Here is a tiny trained network, its code and every weight. The questions are about switching its units off for an input and a class, where a switched-off unit gives its printed mean instead of its output.

import numpy as np


def w(rows, s, z=0):
    codes = np.array(rows[::2]) - 128.0
    scale = np.full(codes.shape[1], s)
    scale[-1] = z or s
    return codes * scale


def f(y):
    return y / 2 * (1 + np.tanh(0.7978845608 * (y + 0.044715 * y**3)))


def log_softmax(a):
    a = a - a.max(-1, keepdims=True)
    return a - np.log(np.exp(a).sum(-1, keepdims=True))


def net(x, mask):
    res = np.array(x, float).reshape(1, 7) / 4 @ E
    y = f(res @ A[0][:, :-1].T + A[0][:, -1])
    res = res + np.where(mask, y, B[0][:, -1]) @ B[0][:, :-1]
    return log_softmax(res[-1] @ U[:, :-1].T + U[:, -1])


A, B = {}, {}
E = w([
[124,128,127],'x0',
[126,126,135],'x1',
[74,235,128],'x2',
[151,123,2],'x3',
[46,75,121],'x4',
[130,128,128],'x5',
[128,130,128],'x6',
],0.0065)
A[0] = w([
[22,73,130,108],'N0',
[74,208,104,57],'N1',
[105,185,135,21],'N2',
[164,69,143,81],'N3',
[157,71,129,61],'N4',
[221,176,164,88],'N5',
[123,132,250,173],'N6',
[102,155,179,138],'N7',
[88,188,124,58],'N8',
[92,123,158,132],'N9',
[143,151,94,251],'N10',
],0.012,0.003)
B[0] = w([
[131,252,156,210],'N0',
[164,18,166,178],'N1',
[137,110,184,138],'N2',
[122,82,183,158],'N3',
[173,93,180,148],'N4',
[80,230,180,185],'N5',
[188,110,35,254],'N6',
[146,97,112,174],'N7',
[145,73,163,153],'N8',
[128,142,121,153],'N9',
[127,130,85,188],'N10',
],0.017,0.005)
U = w([
[147,119,44,154],'0',
[135,53,246,41],'1',
[114,145,93,221],'2',
[115,136,92,156],'3',
[111,146,122,187],'4',
[110,217,185,1],'5',
],0.011,0.0027)

Each question gives the input, the list of numbers given to net, and the class t.
The units are the neurons (one row each of A and B). Each row of codes is followed by its name. A weight is (code - 128) times the scale printed after its matrix; where a second scale follows, it is the last column's (A, B and U).
mask holds one flag per neuron, in row order. A switched-off neuron (its flag False) gives its mean, the last column of its row in B, instead of its output. The means were averaged over made-up inputs and are rounded, as every weight is.
A unit's drop is (log p(t) with every unit on - log p(t) with that unit switched off) / (log p(t) with every unit on - log p(t) with every unit switched off).
The circuit of an input: a set's keep is (log p(t) with only the set's units on - log p(t) with every unit switched off) / (log p(t) with every unit on - log p(t) with every unit switched off). Starting from all 11 units, units are removed one at a time, each time the one whose removal leaves the highest keep (on an exact tie, the one counted first), for as long as the keep stays at least 0.8.
units of the circuit, in order: the units of the circuit, biggest drop first
unit that matters most: the unit with the biggest drop
top k neurons: the k neurons with the biggest drops, biggest first
drop of u: that unit's drop, to one decimal
input [3,2,-3,2,4,1,5], class 5: unit that matters most : N6
input [2,-1,6,2,3,4,-5], class 1: units of the circuit, in order : N1, N6
input [7,0,-8,1,6,-8,-7], class 1: top 4 neurons : N3, N4, N6, N5
input [5,7,8,-3,2,-3,-1], class 1: top 2 neurons : N1, N8
input [1,-3,6,-1,0,-1,-5], class 1: units of the circuit, in order : N1, N8
input [1,-5,-1,1,8,-5,-1], class 5: top 2 neurons : N0, N6
input [-2,-3,2,5,-6,4,6], class 5: top 3 neurons : N6, N5, N7
input [-6,-5,7,6,-7,-4,-4], class 1: top 3 neurons : N1, N6, N8
input [1,2,-3,3,-8,-6,7], class 5: top 2 neurons : N5, N6
input [0,2,-6,-8,-8,4,8], class 0: top 2 neurons : N6, N0
input [0,0,0,0,-6,-2,-7], class 5: top 4 neurons : N5, N6, N1, N7
input [-3,5,7,-5,2,3,6], class 1: top 4 neurons : N1, N8, N2, N10
input [-6,-6,6,3,0,2,2], class 1: top 2 neurons : N1, N6
input [5,3,-4,-7,6,6,5], class 0: top 2 neurons : N6, N5
input [6,-7,-2,-6,8,-3,6], class 5: top 3 neurons : N0, N1, N10
input [0,1,7,-4,-1,-7,8], class 1: drop of N8 : 0.3
input [4,6,-2,-2,-8,-5,5], class 5: drop of N5 : 1.6
input [-5,-8,1,-8,-7,7,5], class 0: drop of N7 : 0.2
